(in the rows, 128 means zero)
Each row of numbers belongs to one of the objects below and depends on some of the facts about them. Some rows are named. Which object is each other row?

Facts:
trizakem ω:50 ρ:braskur ζ:groko, vadel
badur ω:598 ρ:vefi
brusam ω:598 ρ:kekludror ζ:gabrun, nasol
punum γ:dropliti ω:682 ρ:vefi ζ:rusta, gabrun
stivam ω:598 ρ:trustuk ζ:gabrun
kekle ω:682 ρ:brudol
skevil ζ:trekadin, bresti
dedabi ρ:pluklebok
trigrel ω:50 ρ:gugo ζ:fedrivi, gabrun
madri ω:682 ρ:lazur ζ:gabrun
klustan γ:laven ω:777 ρ:trostidran
ranek ω:50 ρ:vefi
ledri γ:plapo ω:682 ρ:platrin ζ:rusta, gabrun, stivam
trurin ζ:rusta, trizakem
skometrun ω:50 ρ:vatren ζ:fluful
zaten γ:grokle, nurupe, kekle, pleza ω:777 ρ:plutrek
giklon γ:nurupe, tista ω:777 ρ:napu ζ:daste, vadel
pleza ω:598 ρ:gruvor ζ:dotrak, pluklebok
truren γ:trizakem ω:35 ρ:plomim
klusas ω:35 ρ:plusu
fubrim ω:777 ρ:busku
flagrom ω:598 ρ:trudrerer ζ:gabrun
laven ρ:stikor ζ:rusta, ledri, bresti, bevik
zaste ω:410 ρ:nasol ζ:bibros, gabrun
trekadin γ:ranek, festam ω:410 ρ:legrim
bregu γ:nilastik ω:682 ρ:laven
geplis γ:disis, nuskek
rusta γ:brusam, medo ω:682 ρ:geplis ζ:gabrun
mitrer ω:410 ρ:fluful ζ:plusu, nobril
flogreval ω:682 ρ:geplis
breni γ:baplel, fubrim, vebes, flibri ω:35 ρ:piplil
fluful ρ:flikofun ζ:vefi, pluklebok
pleru γ:zudrodo, skometrun, biki, zaste ρ:kilen ζ:rusta, trizakem
skinute ω:50 ρ:biki
stuski ω:410 ρ:kilen
noza γ:geskupla, trigrel ω:598 ρ:plomim
vabon ω:777 ρ:plomim
triklepom ρ:skubo
kilen ζ:ledri
plostar ω:869 ρ:zafik
nasol γ:vabon ρ:flikofun ζ:klonu, tista, vebes
teski γ:klusas, nilastik ω:777 ρ:platrin ζ:gabrun
grokle ω:35 ρ:gridon
biki ζ:traplir
plapo ω:682 ρ:pleru ζ:gabrun
braskur γ:trizakem, trigrel ρ:legrim ζ:gabrun
vadel γ:nurupe, ruflo, gasta, loful ω:682 ρ:vefi ζ:gabrun
baska γ:nases, legristir, baplel, skinute ω:682 ρ:nasol
pemuno ρ:biki
sidris ζ:plutrek
gridon γ:pluklebok ρ:gruvor
vutibror γ:ranek, flapil, pluklebok ω:869 ρ:trudrerer ζ:punum
raskas γ:skige, vatri, brudol ρ:pluklebok
flapil ω:598 ρ:brudol ζ:rusta
braklim γ:stikor, gupir, ziflis ω:50 ρ:trurin
klonu γ:brusam, flapil, kiplil ω:410 ρ:flestir ζ:punum
gabrun ρ:flikofun
vatri ω:777 ρ:gabrun ζ:trekadin, ledri, bresti
skige ρ:plomim ζ:bobur, punum
vefi ζ:gabrun, pluklebok
tista ω:682 ρ:kilen ζ:trekadin
disis ω:50 ρ:trostidran ζ:rusta, tole, kolen
vatren γ:flestar ρ:geplis ζ:lezak
trudrerer γ:trurin ρ:biki
pafu ω:869 ρ:bobur ζ:rusta
daste γ:gupir, brudol, piplil, vebes ω:682 ρ:legrim ζ:punum
trostidran ρ:zafik ζ:geskupla
lafe γ:baplel, fubrim ω:682 ρ:platrin ζ:gredrur, gabrun
skunul ω:410 ρ:trostidran
lazur ζ:trizakem, medo
lezak ω:410 ρ:gugo ζ:punum
bevik γ:flestir, piplil, vebes ω:869 ρ:geskupla ζ:rusta, klusas, fedrivi, gabrun
festam ω:35 ρ:kekludror
nare ω:682 ρ:skevil ζ:fedrivi
skili γ:flogreval, kevim
klogrum γ:brusam
loful ω:35 ρ:tiveklis
flibri ω:410 ρ:dedabi
nuskek ω:682 ρ:flikofun
skula ω:682 ρ:klogrum ζ:braskur
nilastik ω:598 ρ:stikor
platrin γ:klezun ρ:sidris ζ:rusta
flikofun γ:dotrak
kelan γ:skula ω:598 ρ:gridon ζ:gabrun
medo ω:598 ρ:trustuk
gruvor ζ:nare
klezun ω:869 ρ:gabrun
fluklil γ:skinute ω:777 ρ:dedabi ζ:vadel
pluklebok ζ:rusta, gabrun
mafler γ:stuski ω:682 ρ:plomim ζ:legristir, madri
gredrur γ:flestar ω:35 ρ:plusu ζ:kilen
fedrivi γ:stuski, piplil ω:410 ρ:nasol
tiveklis ρ:plomim
pufli γ:plostar ω:777 ρ:flestir
ziflis ω:35 ρ:bavos
plusu ζ:lezak, vebes
denom γ:grokle, biki, kekle, kilen, dedabi, nobril ω:598 ρ:geplis ζ:gabrun
nibre ω:598 ρ:trustuk ζ:vatri
ribil γ:kiplil ρ:skevil
traplir ω:682 ρ:trostidran
grufles ω:682 ρ:pleru ζ:sidris
bratrok γ:pemuno, ziflis, stivam, kilen ω:50 ρ:napu ζ:tista
nobril ω:410 ρ:flestir ζ:pleru, mepen
flozem ω:50 ρ:gabrun
riflik γ:stivam, dedabi, nobril ω:869 ρ:ribil ζ:fluklil
dastam ω:598 ρ:flestir ζ:gabrun
ploskom γ:flozem ω:682 ρ:braskur ζ:medom, medo, kolen, stivam
tole γ:nases, flozem ω:35 ρ:gabrun ζ:pleru
kevim ω:35 ρ:vatren ζ:betre
geko γ:bobur, ruflo ω:777 ρ:skubo ζ:medo
seskik γ:grokle, tista, loful, zaste ω:35 ρ:plomim
bavos γ:pafu, tiveklis ζ:ledri, gabrun
penar γ:nases ω:598 ρ:fluful ζ:drize, baplel
gupir ω:410 ρ:fluful
vebes ω:410 ρ:raskas ζ:rusta, gabrun, groko
plomim ζ:gabrun
flestir ρ:trustuk
gugo γ:grufles
dropliti ω:682 ρ:vefi ζ:fubrim
drize γ:fluful, skunul, dastam ω:598 ρ:vefi
klekla ω:410 ρ:trurin ζ:gredrur, kelan
nurupe ω:35 ρ:raskas
mepen ω:869 ρ:gugo ζ:gabrun, punum
piplil ζ:flestar
kekludror ρ:skili ζ:rusta
gasta ω:598 ρ:pleru
dotrak ω:598 ρ:klogrum ζ:rusta, gabrun
medom ω:598 ρ:biki ζ:rusta
bobur ρ:pluklebok ζ:stivam
ruflo ω:50 ρ:platrin
zudrodo ω:410 ρ:trudrerer
legristir ω:410 ρ:nasol ζ:stivam
flestar ω:598 ρ:nasol ζ:rusta
nases ω:598 ρ:raskas ζ:dotrak
kolen γ:nobril ω:35 ρ:pluklebok ζ:geskupla, gabrun, stivam
kiplil ω:682 ρ:klogrum ζ:gabrun
mudrok ω:682 ρ:pluklebok ζ:klonu
plipos ω:50 ρ:pluklebok
bresti γ:klusas ω:410 ρ:gridon
brudol ρ:geplis
napu γ:trustuk, loful, trostidran ρ:bavos
drodiskul γ:stivam, mudrok, pafu ω:777 ρ:plutrek
bibros γ:dotrak, nuskek ω:777 ρ:skubo ζ:baplel
busku ρ:lazur
groko γ:nurupe, pleza ω:35 ρ:trostidran ζ:gabrun
betre ω:682 ρ:raskas ζ:plostar
baplel ω:410 ρ:nasol ζ:trekadin, gabrun

Named rows:
platrin: [140 120 126 117 159 135 112 135 108 111 148 133 166 125 142 149 133  92
  66 115  82 135 112 131 123  88 130 158 130 108 119 147 110 111 196 146
 118 171 156]
klezun: [170  96 117 120 143 126 144 141 123 120 143 151 157 145 168 121 140 122
 121 115 122 127 152 170 106 110 188 111 108  84 140 147 129  80 151 116
 142 165 155]
flapil: [171 117 138 122 162 131 133 158 132 120 136 142 177 131 159 153 117  99
  92 120 122 163 149 155 111 116 148 147 136 133 111 157 104  80 180 139
 117 166 173]
brudol: [132  84 106 112 139 126 124 123  89 111 153 125 151 136 142 118 130 102
  94 121  83 153 106 150 114  85 163 133 118  73 125 148 126 124 182 135
 150 159 144]
vutibror: [174 134 130 113 167 122 126 150 139 117 147 157 181 124 149 148 133 107
 102 115 103 135 151 161 115 112 150 140 120 128 127 147 120  78 165 131
 121 164 171]
gugo: [130  92 106 111 149 125 124 128  91 110 152 124 146 134 138 121 130 101
  91 113  88 144 109 157 126  81 164 134 114  72 128 151 132 113 183 133
 148 165 145]
mafler: [176 114 147 130 166 124 117 154 130 120 157 125 177 147 149 151 132  83
  72 127 116 148 138 159 118 123 156 147 129 118 122 149 128  96 178 125
 122 171 170]
madri: [188 119 140 124 154 136 119 143 134 124 161 144 168 125 176 160 111  83
  78 127 138 134 137 174 119 114 155 137 123 126 120 159 110  91 200 135
 136 183 167]
trekadin: [183 125 134 137 129 137 101 113 140 133 190 149 148 117 201 137  86  69
 113 137 137 136 109 236 147  83 192 137  75  98 147 152 129 102 225 132
 164 171 182]
klekla: [194 136 132 129 166 134 120 145 128 123 156 124 173 149 164 136 134  76
  84 143 132 155 139 151 121 120 158 132 123 116 128 144 120 105 202 136
 126 169 178]
trurin: [148 120 124 113 158 139 117 142 102 107 143 131 168 128 140 148 139  96
  65 119  91 139 121 114 110  97 126 154 136 108 114 145 103 114 192 147
 115 169 152]
trizakem: [169 116 137 119 152 135 135 146 129 121 143 154 172 130 179 165 104  97
  90 119 125 144 141 176 113 117 154 124 133 131 122 158 117  92 209 130
 141 185 161]
braskur: [145 122 134 120 150 138  99 124 109 112 157 139 161 116 153 152 116  91
  73 113  81 128 105 154 133  78 137 167 113 108 120 149 108 110 207 145
 131 171 158]
traplir: [161  82 112 114 151 122 145 138 118 122 153 144 152 141 163 132 105  96
 106 123 137 160 131 192 116 102 185 100 118  91 130 163 138  94 184 119
 169 174 150]
flogreval: [166  85 113 119 159 122 141 145 117 119 150 131 153 147 154 127 123  91
  97 130 137 166 136 175 113 112 181 109 122  93 128 157 135  97 177 124
 153 171 157]
flozem: [161  93 109 135 157 139 149 138 113 122 143 130 145 144 171 124 132 105
  93 124 160 139 148 163 118 121 188 115 113  85 131 150 132  78 175 114
 149 178 152]
seskik: [169  76 117 114 166 112 144 145 124 114 164 137 146 141 147 134 134  98
 104 106 126 148 133 184 119  95 179 106 113  92 143 168 140  84 150 130
 140 165 160]
stikor: [137  89 104 112 141 131 128 125  91 110 157 130 149 136 140 113 128 103
  91 120  90 148 108 150 119  81 166 126 118  72 130 150 124 124 182 137
 149 168 147]
laven: [163 128 129 122 163 140  99 134 105 117 163 120 169 124 137 124 150  79
  63 132  92 139 114 122 132  93 135 175 124  97 114 141 100 132 176 146
 106 162 171]

Name these rows:
No name comes twice in this set of rows, the named rows included.
[182 122 137 136 131 134 109 119 137 126 176 144 155 123 198 143  93  77
 108 136 125 136 113 226 141  87 186 132  88 102 145 150 134 102 223 127
 168 175 179]  bresti
[179 113 135 123 158 129 133 156 131 123 147 127 175 136 162 144 136  97
  90 119 124 154 147 147 119 111 148 141 132 125 120 167 105  83 171 145
 104 171 178]  pleza
[157  94 122 110 134 125 143 146 125 121 138 163 156 125 184 158  83 109
 113 109 125 158 137 191 101 102 168 115 123 118 123 168 117  72 201 139
 159 175 151]  medo
[177 116 131 123 159 134 132 151 130 120 148 132 175 136 158 139 131  91
  86 130 132 154 143 158 120 122 162 132 129 114 122 155 120  96 181 126
 129 177 171]  skometrun
[149 114 125 131 148 153 116 135  97 113 138 135 150 139 172 148 141 104
  69 121 110 104 113 122 110  93 158 154 120  92 128 143  97 105 190 141
 122 170 150]  fluful
[194 105 132 135 142 136 114 128 132 132 192 131 153 119 180 120 113  73
  97 136 143 140 118 208 146  93 186 141  90  97 135 162 116 107 176 131
 141 169 186]  tista
[170 116 139 120 158 132 134 141 138 123 160 147 159 131 188 175 109  85
  92 110 135 136 122 187 129  95 155 119 120 132 139 173 118  74 209 150
 139 192 167]  vadel
[144 116 135 126 101 162 106 105 109 122 151 191 135  99 247 193  65 107
  96 106 113  70  94 196 119  59 161 129  91 104 137 161  93  88 247 151
 171 199 138]  gabrun
[169 115 137 113 158 113 133 153 140 119 151 142 180 140 150 137 143 110
 105 114  97 137 148 167 116 111 158 125 120 113 137 151 129  87 159 127
 122 167 166]  riflik
[161  90 116 145 168 136 144 140 111 123 138 124 138 145 174 131 133 103
  83 110 170 134 143 166 117 115 178 121 108  80 128 147 141  62 175 108
 148 171 151]  baska
[179 107 140 137 149 131 111 138 133 127 182 112 166 131 155 112 134  79
  93 138 124 147 133 192 147 111 186 149  97  99 132 151 131 111 165 120
 127 165 189]  bratrok

Now the same objects, written a new way:
Known rows:
skunul: [128 137 128 111 138 135 110 170 137 101 128 115 152 142 115 116 120 120
 127 109 142 132 137 134 148  99 138 159 147 139 125 110 124 110 125 138
 122 154  97 125  76 115 132 109 145]
gupir: [144 134 108 108 142 148 109 147 139 107 130 135 143 107 108 137 107 133
 154  99 147 123 152 112 158 124 135 125 133 110 108 107 145 111 114 129
 122 136 115 114  45 145 119 112 164]
flibri: [133 135 136 135 143 145  98 191 118 125 129  89 129 113 140 115 134  90
 146 100 115 144 137 136 106 126 145 157 138 113 117  97 142 110 138  98
 106 157 133 127  56 130 136 114 140]
flestar: [149  86 108 122 134 130 133 115 126 159 137 160 112 102 151 140 115 167
 138  88 140 117 141 112 162 182 132  78 118 112 112 159 137 151 111 144
 137  83 111 139 113 138 123 101 138]
flapil: [156  87 129 141 128 122 144 133 114 144 120 139 109 125 177 111 140 149
 116 110 126 109  96 125 146 155 120 101 134 155 120 153 126 152 114 133
 126  86 108 164 190  92 147 109 108]
medo: [ 89  82 151 107 119  93 122 157 124 182 153 142 135 167 155 122 118 181
 118  84 111 148 167 174 186 181 147 113 129 110 143 179 108 159 154 174
 116 117  81 141  67 129 133  76 139]
nuskek: [120 137 121 143 127 129 112 122 130 122 128 144 141 114  72 145 107 117
 155 121 159 132 151 117 132  89 127 133 123 106  99 115 134 120 118 148
 129 165 124 115  65 134 105 119 148]
kekle: [108 143 135 139 126 126 124 132 122 114 120 126 141 145  83 133 115 115
 131 125 153 142 141 139 120  77 131 163 131 122 108 111 125 123 128 145
 126 167 110 130  87 117 120 127 137]
giklon: [170 119 114 130 116 147 153 123 103 127 135 111 107 133 127 126 140 100
 134 120 149 124 100 125 116 151 128  96 138 161 121 118 144 143 135 154
 131  96 115 180 196  97 139 124 118]
drodiskul: [110 167 117 108 121 140 117 143 133 109 141 125 139 137 107 117 120  97
 136 111 136 140 149 138 130 105 138 139 147 129 135 113 135 108 128 137
 124 159 119 133  91 127 120 110 142]
klustan: [112 155 113 105 126 138 116 143 124 104 141 125 145 150 104 110 121  98
 133 106 139 144 146 139 138  92 140 142 148 128 143 119 131 106 120 147
 131 162 112 134  98 118 124 100 146]
plutrek: [ 84 162 144 123 123 136 116 164 146 118 131 143 144 157 103 134 115 141
 136 124 116 135 168 146 138 109 126 162 129 108 133 122 126 128 154 127
 103 166 102 113  37 145 118 118 149]
gabrun: [ 34  79 179  89 155  13 109  65 173 250 162 158 149 139 137 180 125 233
  95 158  74 162 209 158 209 244 155 115  88  61 196 196  72 160 174 160
 148  81 131  43  48 228 105 155 173]
sidris: [111 166 134 130 121 150 124 163 139  98 122 150 142 151 109 123 112 130
 141 125 128 120 151 133 121  94 119 156 127 117 123 110 137 130 145 123
 105 161 103 128  61 130 118 121 138]
triklepom: [112 166 134 129 122 147 123 150 138 106 121 145 134 149 116 131 120 137
 141 130 122 122 148 133 118 100 117 154 126 124 125 114 133 132 144 126
 103 155 108 128  76 129 120 127 139]
skubo: [110 159 137 130 122 142 120 156 136 104 121 146 133 150 114 126 112 131
 140 128 129 120 147 131 125 101 118 153 127 125 121 112 138 127 139 123
 106 154 108 121  77 130 119 127 134]
skevil: [132 162 137 142 158 140 135 104 149  95  89 131 131 107 138 133 134 121
 121 164 109 107 100  86  98 102 112 153 128 137 149 115 130 121 109  75
 131 120 167  90 198 145 133 182 116]
napu: [108 176 130 114 110 147 131 141 134  98 132 137 130 151 106 124 122 112
 139 128 123 130 153 141 118  95 125 138 130 121 133 124 149 120 145 129
 115 156 119 137  87 134 112 124 135]
trustuk: [116 158 136 126 123 147 123 151 141 100 115 141 136 145 107 128 118 137
 134 125 127 124 147 133 120  94 124 155 128 126 126 112 133 127 139 127
 105 156  99 123  76 131 121 122 134]

Which object is each row?
No name comes twice in this set of rows, the named rows included.
[103 156 118 101 122 152 114 156 126 103 133 140 129 150 134 105 116 111
 132  86 116 131 145 136 141 101 142 142 147 118 135 138 141 110 116 119
 120 157 117 137  93 131 123 100 136]  noza
[171  86 114 126 125 124 150 140 117 145 138 102 122 118 154 117 137 139
 114 123 155 121 112 143 143 173 126 104 137 160 111 126 118 143 138 169
 117  93 101 163 151  98 157  99 123]  nobril
[149 106 131 144 156 125 136 116 146 128  88 138 122  87 187 117 145 128
 130 127 114 103  83  99 138 136 124 110 139 151 141 147 134 134  89  91
 140  89 144 135 233 104 146 146  98]  brusam
[141 106 132 128  85 112 158 117 112 163 150 129  99 143 143 135 141 142
 117 138 133 119 129 160 128 182 113  87 110 142 121 147 127 156 166 175
 119  93 112 168 151 114 130 106 120]  pleru
[107 107 138 133 133  76 139  62 124 168 138 120 129 114 120 137 143 127
 102 164 121 145 116 130 133 142 132 123 120 129 157 147 100 130 134 139
 162 108 167 102 200 143 126 154 123]  ledri
[129 104 145 154 139  91 135  83 128 159 123 126 132 119 114 146 135 141
 115 154 131 138 105 115 125 139 124 136 117 130 137 137 103 139 127 129
 148 117 150 107 175 128 132 156 115]  madri
[150 135 114 132  88 141 153 121 123 119 143 134 102 129 142 127 138 121
 131 141 139 112 115 137 112 138 112 104 121 147 119 123 137 131 143 146
 117 115 120 161 165 110 129 115 115]  vatren
[119 116 137 143 125 142 101 172 118 117 120 102 127 129 127 124 117 120
 137 112 126 137 129 150 108  99 130 149 120 110 101 113 144 110 140  97
 116 166 137 123  60 136 130 128 117]  plipos
[151 125 130 138 118 138 150 135 123 120 120 130 120 139 134 129 132 137
 123 135 141 113 114 128 118 125 114 128 127 147 118 124 129 143 137 139
 121 118 104 151 150 110 133 124 121]  trostidran
[149 131 113 129 181 129 123  81 146 122 103 140 140  70 119 145 130 124
 140 141 134 119 119  66 137 129 135 126 123 113 137 125 124 119  83 102
 157 100 165  82 170 153 124 170 144]  vatri
[149 118 134 139 134 119 146 102 132 142 116 127 117 116 145 136 140 147
 118 159 115 108 107 114 117 146 115 125 117 140 136 134 114 144 134 120
 130  95 139 123 184 127 135 153 112]  vefi
[111 157 151 145 126 153 115 181 119 123 123 125 126 133 130 128 127 117
 148 118 121 132 144 140  96 122 128 153 126 110 115 105 138 122 150  92
  94 161 132 132  59 140 127 127 131]  dedabi
[150 137 121 129 128 131 149  78 135 123 117 126 113 103 160 132 154 122
 113 170 116 109  95 102 103 139 116 110 117 146 145 128 132 127 122  98
 146  85 163 121 242 128 135 168 104]  bavos

Now the same objects, written a new way:
Some rows with their names:
nibre: [151 139 120 122 108 134 130 129  48 118 136 142 157  83 101 112  83  79
 176  99 148 189  99  78 135  85 128]
ranek: [144  79 142 155 135 133 144 108 130  96 127 152 119 167 138  83 153 169
 118 155 110 126 164 131 125 119  73]
grufles: [129 131 171 138 128 123 131  70  93 145 131 119 124  98 143 113 140 118
 157 104 124 137 159 102 121 126 133]
gugo: [110 113 118 116  86 126 155 148 163 119 130 108 149 178 168 169 145 113
  54 190 119 131 123 156 147 129 123]
braklim: [147  91 132 156 133 140 134 129 160 114 107 119 129 167 145  76 144 170
  98 193 123 124 119 130 129 114  89]
mepen: [114 137 134 111 148 126 109 154 102 157 122  94 111 109 122 122 121 138
 172  51 150 116 121 146 104 108 149]
flikofun: [130 138 125 135  77 116 139 147 196 102 103 142 150 176 132 186 131 138
  68 169 123 115 108 173 150 151 111]
bavos: [ 59 174 122 102 132 106 123 152 154 149 132  70 126 143 154 182 156 130
 127 118 136 132 118 155 121 134 188]
vefi: [ 48 176 131  97 137 105 129 144 135 146 135  86 125 135 147 183 162 135
 134 104 130 132 136 164 118 139 166]
klekla: [133 138 125 151  98 142 128 111 104 137 144 103 121 117 119 122 128 102
 171  99 140 116 118 131 122 117 152]
giklon: [138 140 127 141  98 145 108  98 114 162 133  79 112 105 136 135 117 110
 142 119 147  92 114 122  88 132 175]
braskur: [ 41 170 112  76 150 103 100 164 183 126 133  63 117 139 153 188 175 156
 130 105 156 131 109 164  95 127 168]
medom: [180 131 113 110 161  84 115 161  98 160 147 154 129  50  73 102  73  46
 208 149 114 181  96  37 164 132 159]
dotrak: [161 143 119  94 197  80 105 174  63 156 129 163 124  97  76 123  99 108
 206  84 122 185 110  58 131 122 135]
lafe: [106 150 145 122 173 117  99 113 117 153 106  84 109 117 136 110 145 180
 145 129 138 135 115 114  84 119 152]
skometrun: [ 95 127 159 158 127 126 141  89 112 131 145 108 123 102 136  90 156 129
 179 121 118 124 155 127 132 120 128]
gridon: [105 109 119 115  82 124 154 145 177  97 141 110 134 173 161 159 144 123
  56 199 123 126 133 149 130 130 113]
denom: [136 157 111  94 173 114  90 185  47 142 105 128 134 134 104 118 108 147
 163  81 154 187  75  89  96  81 137]
penar: [178 171 126 140  97 122 110 138  84 117  93 149 166  90  72 137  71 103
 178  91 161 171  62  98 149 101 138]

Which object is each row?
No name comes twice in this set of rows, the named rows included.
[179 113 123 173 115 141 128 132 126 106 108 185 137 175  96 124 124 146
 114 108 120  91 118 162 134 152  75]  gupir
[117 129 113 115 133 165 138 139 228 117 113 117 120 160 152 160 129 121
  75 166 142 125 126 129 199 118 119]  raskas
[131 134 124 119 124 134  99 114 157 141 117 107 150  58 135  99  99  94
 155  98 170 113  83 120 114 120 177]  gredrur
[106 132 146 143 131 115 125  79 161 105 142  96 112  82 131  81 154 127
 186 111 143 124 144 119 126 129 129]  trizakem
[122 117 152 150 146  92 137  94 126 147 153 109 105  92 124  94 146 114
 191 142 102 131 159  98 138 144 139]  disis
[151 159 134 168  84 126 114 104 123 138 119 123 124 115  87 147 120 106
 177  86 147 106 103 133 138 135 146]  mitrer
[137 136 140  97 243  39  66 154 161 204 118  98  59  94 103 106 142 168
 185 169 105 141 110  62  94 172 178]  rusta
[ 86 151 140 103 113  84 152 115 172 154 169 107 134 102 150 176 156  48
 157 123 110 125 155 125 174 156 168]  laven
[137 124 123 117 167  98 105 169 140 193 120  93 102  97 107 114 106 112
 180 108 136 109  93 119 125 140 183]  bevik
[122 142 159 144 123 128 126  77 115 137 128 108 128  90 137 101 129 128
 163 132 130 133 142 107 113 125 142]  nare
[140  83  95 154 126 164 138 136 101 101 150 168 124 176 123  92 126 150
  99 150 113  99 142 149 105 134  81]  skunul

